Here is a tiny trained network, its code and every weight. The questions are about switching its units off for an input and a class, where a switched-off unit gives its printed mean instead of its output.

import numpy as np


def w(rows, s, z=0):
    codes = np.array(rows[::2]) - 128.0
    scale = np.full(codes.shape[1], s)
    scale[-1] = z or s
    return codes * scale


def f(y):
    return y / 2 * (1 + np.tanh(0.7978845608 * (y + 0.044715 * y**3)))


def log_softmax(a):
    a = a - a.max(-1, keepdims=True)
    return a - np.log(np.exp(a).sum(-1, keepdims=True))


def net(x, mask):
    res = np.array(x, float).reshape(1, 3) / 4 @ E
    y = f(res @ A[0][:, :-1].T + A[0][:, -1])
    res = res + np.where(mask, y, B[0][:, -1]) @ B[0][:, :-1]
    return log_softmax(res[-1] @ U[:, :-1].T + U[:, -1])


A, B = {}, {}
E = w([
[180,108,31,196,123,51,158,210],'x0',
[107,1,83,102,42,130,155,91],'x1',
[121,173,126,119,72,188,37,143],'x2',
],0.015)
A[0] = w([
[214,199,115,249,160,98,67,193,254],'N0',
[66,195,193,97,151,144,131,195,198],'N1',
[121,140,167,89,197,190,156,120,74],'N2',
[110,123,154,127,51,144,81,89,111],'N3',
[145,212,86,131,192,160,111,162,127],'N4',
[164,72,105,174,181,37,183,92,39],'N5',
[144,66,84,164,66,185,101,124,191],'N6',
],0.014,0.0035)
B[0] = w([
[163,82,100,152,208,120,75,59,252],'N0',
[175,144,174,240,133,108,47,58,216],'N1',
[118,133,225,147,165,113,85,84,192],'N2',
[112,99,127,86,33,246,148,193,195],'N3',
[125,141,129,161,229,115,66,40,208],'N4',
[127,169,57,68,203,40,203,98,216],'N5',
[206,83,85,98,68,145,37,165,208],'N6',
],0.013,0.023)
U = w([
[132,232,98,112,142,67,220,218,1],'0',
[83,73,217,69,89,163,173,170,22],'1',
[95,180,244,158,196,159,47,60,201],'2',
[190,38,41,94,175,79,122,127,180],'3',
[192,76,118,117,14,202,59,218,94],'4',
],0.011,0.0084)

Each question gives the input, the list of numbers given to net, and the class t.
The units are the neurons (one row each of A and B). Each row of codes is followed by its name. A weight is (code - 128) times the scale printed after its matrix; where a second scale follows, it is the last column's (A, B and U).
mask holds one flag per neuron, in row order. A switched-off neuron (its flag False) gives its mean, the last column of its row in B, instead of its output. The means were averaged over made-up inputs and are rounded, as every weight is.
A unit's drop is (log p(t) with every unit on - log p(t) with that unit switched off) / (log p(t) with every unit on - log p(t) with every unit switched off).
The circuit of an input: a set's keep is (log p(t) with only the set's units on - log p(t) with every unit switched off) / (log p(t) with every unit on - log p(t) with every unit switched off). Starting from all 7 units, units are removed one at a time, each time the one whose removal leaves the highest keep (on an exact tie, the one counted first), for as long as the keep stays at least 0.8.
units of the circuit, in order: the units of the circuit, biggest drop first
top k neurons: the k neurons with the biggest drops, biggest first
drop of u: that unit's drop, to one decimal
input [1,-5,-8], class 3: units of the circuit, in order -> N5
input [4,-6,-3], class 3: top 3 neurons -> N2, N5, N0
input [1,0,2], class 3: top 2 neurons -> N3, N2
input [-1,1,-8], class 0: units of the circuit, in order -> N0, N6, N5
input [-6,4,-8], class 3: top 2 neurons -> N1, N5
input [-4,3,-6], class 3: top 2 neurons -> N1, N4
input [-1,0,-6], class 0: top 2 neurons -> N0, N6
input [1,-1,-1], class 3: top 2 neurons -> N2, N1
input [-3,3,-5], class 3: top 2 neurons -> N1, N3
input [6,8,3], class 4: top 2 neurons -> N6, N0
input [-3,4,2], class 4: drop of N3 -> 0.0
input [-3,2,-3], class 1: drop of N5 -> 0.1
